Here is a tiny trained network, its code and every weight. The questions are about switching its units off for an input and a target symbol, where a switched-off unit gives its printed mean instead of its output.

import numpy as np


def w(rows, s, z=0):
    codes = np.array(rows[::2]) - 128.0
    scale = np.full(codes.shape[1], s)
    scale[-1] = z or s
    return codes * scale


def norm(h):
    return h / np.sqrt((h * h).mean(-1, keepdims=True) + 1e-5)


def f(y):
    return np.maximum(y, 0)


def softmax(a):
    e = np.exp(a - a.max(-1, keepdims=True))
    return e / e.sum(-1, keepdims=True)


def log_softmax(a):
    a = a - a.max(-1, keepdims=True)
    return a - np.log(np.exp(a).sum(-1, keepdims=True))


def net(x, mask):
    ids = ['αβγδεηθλξπστφψω'.index(c) for c in x.split()]
    T = len(ids)
    res = E[ids] + P[:T]
    u = 0
    for l in range(2):
        q, k, v = (norm(res) @ M[l].T for M in (Q, K, V))
        z = softmax(np.where(np.tri(T) > 0, q @ k.T / 3**0.5, -1e9)) @ v
        res = res + np.where(mask[u], z, O[l][:, -1]) @ O[l][:, :-1]
        u += 1
        y = f(norm(res) @ A[l][:, :-1].T + A[l][:, -1])
        res = res + np.where(mask[u : u + 8], y, B[l][:, -1]) @ B[l][:, :-1]
        u += 8
    return log_softmax(norm(res)[-1] @ U[:, :-1].T + U[:, -1])


Q, K, V, O, A, B = {}, {}, {}, {}, {}, {}
E = w([
[134,76,124,128],'α',
[164,108,77,93],'β',
[152,162,132,125],'γ',
[148,114,61,115],'δ',
[252,143,206,110],'ε',
[115,142,85,165],'η',
[207,118,100,116],'θ',
[63,128,148,132],'λ',
[130,139,156,148],'ξ',
[141,154,143,130],'π',
[153,155,127,115],'σ',
[141,152,146,144],'τ',
[79,130,74,122],'φ',
[144,156,158,169],'ψ',
[105,134,85,148],'ω',
],0.018)
P = w([
[172,2,88,219],'0',
[158,92,78,212],'1',
[141,133,85,196],'2',
[132,167,85,173],'3',
[126,190,97,176],'4',
[118,207,103,171],'5',
[116,225,110,168],'6',
[114,237,122,174],'7',
],0.004)
Q[0] = w([
[131,124,244,70],'0.h0',
[28,185,57,131],'0.h0',
[52,157,82,193],'0.h0',
],0.011)
K[0] = w([
[219,177,255,138],'0.h0',
[43,215,13,135],'0.h0',
[12,159,74,153],'0.h0',
],0.0074)
V[0] = w([
[79,2,191,172],'0.h0',
[66,150,155,143],'0.h0',
[188,39,107,53],'0.h0',
],0.0054)
O[0] = w([
[71,147,234,2,235],'0.h0',
[162,83,174,108,11],'0.h0',
[29,221,163,211,253],'0.h0',
],0.004,0.0016)
A[0] = w([
[127,68,145,147,8],'0.n0',
[81,208,218,72,235],'0.n1',
[2,119,147,80,129],'0.n2',
[116,188,137,196,90],'0.n3',
[194,167,201,172,255],'0.n4',
[55,119,89,139,153],'0.n5',
[108,59,64,83,93],'0.n6',
[113,130,127,206,141],'0.n7',
],0.0098,0.0016)
B[0] = w([
[30,112,196,158,176],'0.n0',
[182,217,112,234,189],'0.n1',
[178,254,198,134,253],'0.n2',
[25,138,148,199,204],'0.n3',
[236,208,18,58,242],'0.n4',
[212,111,162,60,239],'0.n5',
[68,31,150,91,222],'0.n6',
[115,75,129,75,208],'0.n7',
],0.0094,0.0048)
Q[1] = w([
[86,143,58,255],'1.h0',
[161,155,251,112],'1.h0',
[86,90,184,126],'1.h0',
],0.008)
K[1] = w([
[114,103,103,255],'1.h0',
[76,241,170,55],'1.h0',
[33,176,97,78],'1.h0',
],0.0092)
V[1] = w([
[134,3,177,90],'1.h0',
[31,145,44,78],'1.h0',
[36,139,164,200],'1.h0',
],0.0077)
O[1] = w([
[142,162,7,254,199],'1.h0',
[66,145,53,11,109],'1.h0',
[183,69,44,120,1],'1.h0',
],0.0061,0.0029)
A[1] = w([
[100,117,96,154,227],'1.n0',
[116,7,143,102,103],'1.n1',
[121,170,136,128,22],'1.n2',
[104,94,176,101,171],'1.n3',
[163,82,122,100,252],'1.n4',
[67,122,95,110,56],'1.n5',
[115,138,87,125,225],'1.n6',
[124,129,166,162,56],'1.n7',
],0.02,0.0023)
B[1] = w([
[161,87,155,150,202],'1.n0',
[106,152,167,254,241],'1.n1',
[84,133,134,137,200],'1.n2',
[144,73,89,140,199],'1.n3',
[97,106,91,148,197],'1.n4',
[182,111,177,113,218],'1.n5',
[88,103,132,121,254],'1.n6',
[129,119,127,76,197],'1.n7',
],0.029,0.0058)
U = w([
[137,214,117,183,93],'α',
[98,149,125,133,75],'β',
[123,139,124,101,82],'γ',
[125,137,136,105,74],'δ',
[253,185,115,135,124],'ε',
[124,140,128,99,92],'η',
[158,110,11,136,167],'θ',
[175,193,235,87,194],'λ',
[135,45,154,55,253],'ξ',
[131,129,127,130,56],'π',
[62,126,142,91,76],'σ',
[107,134,136,132,32],'τ',
[65,156,150,135,77],'φ',
[113,87,166,243,187],'ψ',
[124,142,142,132,31],'ω',
],0.012,0.005)

Each question gives the input, a string of symbols that net reads in full, and the target symbol t.
The units are the heads (3 rows each of Q, K, V and O) and the neurons (one row each of A and B). Each row of codes is followed by its name. A weight is (code - 128) times the scale printed after its matrix; where a second scale follows, it is the last column's (O, A, B and U).
mask holds one flag per unit, layer by layer, with each layer's heads first. A switched-off unit (its flag False) gives its mean, the last column of its rows in O or B, instead of its output. The means were averaged over made-up inputs and are rounded, as every weight is.
A unit's drop is (log p(t) with every unit on - log p(t) with that unit switched off) / (log p(t) with every unit on - log p(t) with every unit switched off).
The circuit of an input: a set's keep is (log p(t) with only the set's units on - log p(t) with every unit switched off) / (log p(t) with every unit on - log p(t) with every unit switched off). Starting from the 12 units with the biggest drops (on a tie, the unit counted first), units are removed one at a time, each time the one whose removal leaves the highest keep (on an exact tie, the one counted first), for as long as the keep stays at least 0.8.
units of the circuit, in order: the units of the circuit, biggest drop first
most important unit: the unit with the biggest drop
top k neurons: the k neurons with the biggest drops, biggest first
k most important neurons of layer l: the k neurons of layer l with the biggest drops, biggest first
drop when u is switched off: that unit's drop, to one decimal
input θ λ α φ α, target ξ: 3 most important neurons of layer 0 -> [0.n2, 0.n4, 0.n0]
input α φ α λ α β σ φ, target ξ: 2 most important neurons of layer 0 -> [0.n4, 0.n6]
input α θ α α, target λ: top 2 neurons -> [0.n2, 1.n1]
input ξ ω φ λ ω α β θ, target θ: units of the circuit, in order -> [1.n1, 1.n5]
input ε α π α α σ, target α: units of the circuit, in order -> [0.n1, 1.n5, 1.n1]
input α β α α ω η θ β, target ξ: units of the circuit, in order -> [1.n1]
input ε η θ δ α β ψ η, target ξ: units of the circuit, in order -> [1.n1, 1.h0]
input ε β ε δ, target ξ: 3 most important neurons of layer 1 -> [1.n5, 1.n1, 1.n6]
input η π γ, target θ: top 3 neurons -> [0.n4, 1.n1, 0.n2]
input φ ε α ε ψ α, target ξ: top 2 neurons -> [0.n2, 1.n1]
input δ α α φ γ, target α: top 2 neurons -> [0.n4, 0.n1]
input γ α φ β α β, target ξ: 3 most important neurons of layer 1 -> [1.n5, 1.n1, 1.n6]
input η η ψ, target θ: 2 most important neurons of layer 0 -> [0.n4, 0.n2]
input α ω ω γ α α α, target λ: most important unit -> 0.h0
input π λ β η φ ε η, target ξ: top 2 neurons -> [0.n6, 1.n1]
input α α π, target α: top 2 neurons -> [0.n1, 0.n4]
input α α α ξ, target α: top 2 neurons -> [0.n4, 1.n5]
input α α γ, target α: top 2 neurons -> [0.n1, 0.n4]
input φ η ξ τ, target θ: top 3 neurons -> [0.n4, 0.n2, 1.n1]
input α α φ σ α θ θ λ, target λ: most important unit -> 1.n1
input δ σ φ λ φ θ τ ε, target ε: drop when 1.n1 is switched off -> 0.2
input τ ξ σ ε, target ε: drop when 0.n4 is switched off -> 0.2
